Below are the code and all the weights of a small trained network. Each question names an input and a class and asks about switching units off, where a switched-off unit gives its printed mean instead of its output.

import numpy as np


def w(rows, s, z=0):
    codes = np.array(rows[::2]) - 128.0
    scale = np.full(codes.shape[1], s)
    scale[-1] = z or s
    return codes * scale


def f(y):
    return y / 2 * (1 + np.tanh(0.7978845608 * (y + 0.044715 * y**3)))


def log_softmax(a):
    a = a - a.max(-1, keepdims=True)
    return a - np.log(np.exp(a).sum(-1, keepdims=True))


def net(x, mask):
    res = np.array(x, float).reshape(1, 5) / 4 @ E
    y = f(res @ A[0][:, :-1].T + A[0][:, -1])
    res = res + np.where(mask, y, B[0][:, -1]) @ B[0][:, :-1]
    return log_softmax(res[-1] @ U[:, :-1].T + U[:, -1])


A, B = {}, {}
E = w([
[247,114,130,32,71],'x0',
[137,134,130,132,134],'x1',
[206,32,34,228,106],'x2',
[130,137,220,195,2],'x3',
[97,227,18,123,89],'x4',
],0.0077)
A[0] = w([
[233,146,123,20,43,66],'neuron 1',
[123,43,172,107,196,96],'neuron 2',
[86,128,148,104,123,84],'neuron 3',
[149,118,132,67,104,74],'neuron 4',
[111,93,184,162,172,66],'neuron 5',
[101,120,150,102,132,158],'neuron 6',
[98,147,150,73,116,127],'neuron 7',
[142,164,191,179,4,14],'neuron 8',
[69,136,149,181,166,87],'neuron 9',
[95,164,175,92,132,134],'neuron 10',
[100,100,57,65,224,6],'neuron 11',
[175,103,79,55,183,99],'neuron 12',
[124,205,57,118,109,97],'neuron 13',
[131,217,52,119,76,29],'neuron 14',
[168,95,119,143,123,140],'neuron 15',
[189,122,111,37,100,124],'neuron 16',
[29,155,109,214,181,32],'neuron 17',
[109,158,166,76,143,90],'neuron 18',
[175,52,193,94,142,87],'neuron 19',
[118,166,56,134,86,84],'neuron 20',
[94,147,208,56,148,153],'neuron 21',
[194,31,34,203,90,131],'neuron 22',
[134,240,166,64,139,148],'neuron 23',
[86,136,159,87,86,71],'neuron 24',
[144,130,124,111,150,66],'neuron 25',
[118,123,140,154,65,93],'neuron 26',
],0.013,0.0024)
B[0] = w([
[19,161,115,228,85,226],'neuron 1',
[125,86,175,53,54,190],'neuron 2',
[143,127,109,135,134,153],'neuron 3',
[115,147,100,158,101,157],'neuron 4',
[90,111,122,105,58,169],'neuron 5',
[144,114,118,118,136,153],'neuron 6',
[156,122,95,134,152,177],'neuron 7',
[151,220,252,78,193,216],'neuron 8',
[79,134,117,187,95,181],'neuron 9',
[170,113,89,138,156,193],'neuron 10',
[176,226,233,114,182,207],'neuron 11',
[132,194,195,127,164,196],'neuron 12',
[134,70,172,57,65,184],'neuron 13',
[131,50,158,57,50,188],'neuron 14',
[136,116,103,125,129,161],'neuron 15',
[54,146,108,200,102,194],'neuron 16',
[31,164,103,220,80,216],'neuron 17',
[149,112,96,141,166,184],'neuron 18',
[106,70,157,65,43,196],'neuron 19',
[127,69,147,79,97,169],'neuron 20',
[174,94,59,125,165,225],'neuron 21',
[205,91,9,136,225,250],'neuron 22',
[177,81,67,122,177,228],'neuron 23',
[161,139,109,125,159,170],'neuron 24',
[128,137,143,132,130,133],'neuron 25',
[150,173,159,114,146,159],'neuron 26',
],0.023,0.013)
U = w([
[177,84,11,132,178,100],'0',
[16,163,89,222,50,51],'1',
[149,243,221,82,167,124],'2',
[108,30,135,23,1,249],'3',
],0.008,0.0013)

Each question gives the input, the list of numbers given to net, and the class t.
The units are the neurons (one row each of A and B). Each row of codes is followed by its name. A weight is (code - 128) times the scale printed after its matrix; where a second scale follows, it is the last column's (A, B and U).
mask holds one flag per neuron, in row order. A switched-off neuron (its flag False) gives its mean, the last column of its row in B, instead of its output. The means were averaged over made-up inputs and are rounded, as every weight is.
A unit's drop is (log p(t) with every unit on - log p(t) with that unit switched off) / (log p(t) with every unit on - log p(t) with every unit switched off).
The circuit of an input: a set's keep is (log p(t) with only the set's units on - log p(t) with every unit switched off) / (log p(t) with every unit on - log p(t) with every unit switched off). Starting from the 12 units with the biggest drops (on a tie, the unit counted first), units are removed one at a time, each time the one whose removal leaves the highest keep (on an exact tie, the one counted first), for as long as the keep stays at least 0.8.
units of the circuit, in order: the units of the circuit, biggest drop first
most important unit: the unit with the biggest drop
k most important neurons: the k neurons with the biggest drops, biggest first
drop when u is switched off: that unit's drop, to one decimal
input [-7,-3,2,2,-8], class 3: most important unit -> neuron 2
input [8,6,-1,8,7], class 1: 3 most important neurons -> [neuron 1; neuron 16; neuron 11]
input [4,-6,-3,1,4], class 1: 2 most important neurons -> [neuron 1; neuron 22]
input [-6,-5,-8,5,-8], class 0: 3 most important neurons -> [neuron 21; neuron 10; neuron 14]
input [0,-8,-1,-6,6], class 2: 2 most important neurons -> [neuron 11; neuron 12]
input [-5,-1,-7,6,8], class 3: 4 most important neurons -> [neuron 14; neuron 22; neuron 13; neuron 20]
input [6,-1,-1,-3,7], class 3: 4 most important neurons -> [neuron 14; neuron 13; neuron 17; neuron 20]
input [8,-2,-7,-1,-6], class 1: 4 most important neurons -> [neuron 1; neuron 16; neuron 22; neuron 19]
input [-1,1,2,7,-8], class 3: 2 most important neurons -> [neuron 19; neuron 11]
input [0,-5,-8,8,3], class 0: 4 most important neurons -> [neuron 23; neuron 21; neuron 11; neuron 10]
input [4,7,-6,-8,-8], class 2: 4 most important neurons -> [neuron 11; neuron 12; neuron 14; neuron 13]
input [4,-4,-3,4,0], class 1: 2 most important neurons -> [neuron 1; neuron 22]
input [-7,3,-8,8,-6], class 0: 2 most important neurons -> [neuron 21; neuron 11]
input [6,7,4,2,-8], class 3: most important unit -> neuron 19
input [8,6,-8,6,0], class 0: 2 most important neurons -> [neuron 23; neuron 21]
input [-7,-5,-5,-6,5], class 1: 2 most important neurons -> [neuron 17; neuron 8]
input [8,-4,2,-8,1], class 1: drop when neuron 19 is switched off -> 0.0
input [7,-4,-8,-1,-6], class 0: drop when neuron 23 is switched off -> 2.0
input [-2,1,3,-1,-4], class 3: drop when neuron 21 is switched off -> 0.2
input [-3,4,-4,-3,-5], class 3: units of the circuit, in order -> [neuron 2]
input [7,-2,-7,5,-1], class 0: drop when neuron 17 is switched off -> 1.6
